Below are the code and all the weights of a small trained network. Each question names an input and a target symbol and asks about switching units off, where a switched-off unit gives its printed mean instead of its output.

import numpy as np


def w(rows, s, z=0):
    codes = np.array(rows[::2]) - 128.0
    scale = np.full(codes.shape[1], s)
    scale[-1] = z or s
    return codes * scale


def f(y):
    return np.maximum(y, 0)


def softmax(a):
    e = np.exp(a - a.max(-1, keepdims=True))
    return e / e.sum(-1, keepdims=True)


def log_softmax(a):
    a = a - a.max(-1, keepdims=True)
    return a - np.log(np.exp(a).sum(-1, keepdims=True))


def net(x, mask):
    ids = ['ΓΘΠΣαβδεζημξφ'.index(c) for c in x.split()]
    T = len(ids)
    res = E[ids] + P[:T]
    r = res
    for j in range(2):
        rows = slice(3 * j, 3 * j + 3)
        q, k, v = (r @ M[0][rows].T for M in (Q, K, V))
        z = softmax(np.where(np.tri(T) > 0, q @ k.T / 3**0.5, -1e9)) @ v
        o = O[0][rows]
        res = res + np.where(mask[j], z, o[:, -1]) @ o[:, :-1]
    y = f(res @ A[0][:, :-1].T + A[0][:, -1])
    res = res + np.where(mask[2:6], y, B[0][:, -1]) @ B[0][:, :-1]
    return log_softmax(res[-1] @ U[:, :-1].T + U[:, -1])


Q, K, V, O, A, B = {}, {}, {}, {}, {}, {}
E = w([
[5,71,170,88,202,162],'Γ',
[45,186,115,114,99,141],'Θ',
[161,60,183,255,87,188],'Π',
[228,83,137,154,17,189],'Σ',
[137,243,177,206,185,158],'α',
[57,31,110,119,215,80],'β',
[187,163,128,159,226,135],'δ',
[161,172,7,155,124,23],'ε',
[154,117,171,56,97,238],'ζ',
[165,240,123,153,188,140],'η',
[168,234,125,163,194,131],'μ',
[185,153,130,36,112,217],'ξ',
[155,135,189,240,65,199],'φ',
],0.018)
P = w([
[185,114,216,66,90,52],'0',
[144,146,147,93,121,11],'1',
[158,148,136,115,114,57],'2',
[155,142,125,128,122,91],'3',
[149,147,111,138,133,116],'4',
[145,153,94,149,147,137],'5',
[133,154,77,153,160,159],'6',
[127,152,59,161,170,182],'7',
[119,149,52,172,183,210],'8',
[113,149,23,179,191,220],'9',
[124,157,2,198,188,236],'10',
],0.013)
Q[0] = w([
[184,160,196,164,132,183],'head 0',
[250,81,131,84,83,226],'head 0',
[179,160,151,73,140,165],'head 0',
[113,75,148,82,200,89],'head 1',
[212,147,94,123,133,181],'head 1',
[53,108,83,60,126,95],'head 1',
],0.013)
K[0] = w([
[140,110,53,108,122,154],'head 0',
[80,138,13,193,185,246],'head 0',
[96,129,92,202,140,153],'head 0',
[205,90,206,138,153,71],'head 1',
[152,103,100,162,138,144],'head 1',
[138,111,183,107,67,36],'head 1',
],0.013)
V[0] = w([
[82,250,93,69,47,146],'head 0',
[131,208,171,227,202,117],'head 0',
[245,117,68,100,200,87],'head 0',
[127,179,123,148,150,107],'head 1',
[134,106,164,105,154,154],'head 1',
[121,86,81,233,48,121],'head 1',
],0.014)
O[0] = w([
[151,24,110,142,173,135,68],'head 0',
[149,147,228,142,71,12,144],'head 0',
[50,108,168,192,96,158,253],'head 0',
[101,70,141,128,185,55,156],'head 1',
[179,191,144,177,94,116,135],'head 1',
[130,132,171,38,149,156,144],'head 1',
],0.011,0.0074)
A[0] = w([
[149,95,223,92,90,201,4],'neuron 0',
[255,92,143,118,120,190,14],'neuron 1',
[129,99,43,46,135,68,75],'neuron 2',
[9,79,146,120,172,144,141],'neuron 3',
],0.0083,0.0033)
B[0] = w([
[75,91,84,94,111,132,255],'neuron 0',
[152,137,150,126,246,90,240],'neuron 1',
[92,142,152,156,137,196,163],'neuron 2',
[167,146,89,93,99,45,251],'neuron 3',
],0.013,0.0085)
U = w([
[171,192,83,166,189,41,151],'Γ',
[93,156,149,134,255,59,82],'Θ',
[157,172,119,77,133,96,144],'Π',
[95,67,144,96,193,143,253],'Σ',
[225,101,76,92,97,53,117],'α',
[136,135,67,110,73,184,154],'β',
[50,150,103,163,118,141,78],'δ',
[110,41,51,125,104,112,25],'ε',
[167,169,104,153,167,138,135],'ζ',
[140,76,117,129,148,78,145],'η',
[134,80,117,125,146,80,137],'μ',
[163,82,87,188,142,166,102],'ξ',
[160,121,145,71,194,49,51],'φ',
],0.0089,0.0047)

Each question gives the input, a string of symbols that net reads in full, and the target symbol t.
The units are the heads (3 rows each of Q, K, V and O) and the neurons (one row each of A and B). Each row of codes is followed by its name. A weight is (code - 128) times the scale printed after its matrix; where a second scale follows, it is the last column's (O, A, B and U).
mask holds one flag per unit, heads first, then neurons. A switched-off unit (its flag False) gives its mean, the last column of its rows in O or B, instead of its output. The means were averaged over made-up inputs and are rounded, as every weight is.
A unit's drop is (log p(t) with every unit on - log p(t) with that unit switched off) / (log p(t) with every unit on - log p(t) with every unit switched off).
The circuit of an input: a set's keep is (log p(t) with only the set's units on - log p(t) with every unit switched off) / (log p(t) with every unit on - log p(t) with every unit switched off). Starting from all 6 units, units are removed one at a time, each time the one whose removal leaves the highest keep (on an exact tie, the one counted first), for as long as the keep stays at least 0.8.
circuit, biggest first: the units of the circuit, biggest drop first
unit that matters most: the unit with the biggest drop
k most important neurons: the k neurons with the biggest drops, biggest first
drop when u is switched off: that unit's drop, to one decimal
input Σ Σ ξ ξ ε, target β: unit that matters most	head 0
input Σ Σ Σ ξ ζ φ ξ Σ φ, target Σ: circuit, biggest first	(head 1; head 0)
input Σ Σ Σ Π, target Σ: 2 most important neurons	(neuron 0; neuron 3)
input Σ ξ Θ Σ β Σ, target β: circuit, biggest first	(head 0; head 1)
input δ ξ α β α η β ζ β, target Γ: circuit, biggest first	(neuron 3; head 1)
input μ Θ ζ, target Θ: 2 most important neurons	(neuron 1; neuron 0)
input μ Σ Σ, target Σ: circuit, biggest first	(neuron 1; head 1; head 0)
input Σ μ β φ ξ, target φ: circuit, biggest first	(head 0; neuron 1)
input Π δ β, target Π: circuit, biggest first	(head 0; head 1)
input φ Γ Γ ξ, target Γ: circuit, biggest first	(head 1; head 0; neuron 1)
input α Σ Σ ξ Σ δ Σ, target δ: circuit, biggest first	(head 0; neuron 3)
input α Π Σ φ ζ β ξ Π ε ε, target φ: circuit, biggest first	(head 1; head 0)
input ξ α Σ ξ Σ Π, target Σ: 2 most important neurons	(neuron 1; neuron 0)
input β Θ β ε α Σ Σ Π Γ, target δ: circuit, biggest first	(head 0)
input ζ δ φ, target δ: circuit, biggest first	(neuron 1; neuron 3)
input μ η ξ Π δ Γ δ Π β ζ Σ, target ζ: circuit, biggest first	(neuron 1; head 1)
input Σ ξ δ Σ β φ β δ Σ Σ, target Σ: 3 most important neurons	(neuron 1; neuron 3; neuron 0)
input ξ Γ Σ Σ Σ α φ μ Σ ξ, target Σ: drop when neuron 3 is switched off	-0.1
input α β β ξ Π Θ β Σ ξ ξ ξ, target ξ: drop when head 1 is switched off	0.6
input δ η Σ, target η: drop when head 0 is switched off	0.6
input Θ ζ ζ Γ Σ φ ζ, target φ: most important neuron	(neuron 1)
input ξ ξ Π Σ Σ α Σ δ β, target ε: 2 most important neurons	(neuron 3; neuron 1)
input β η Σ β, target δ: 2 most important neurons	(neuron 1; neuron 3)
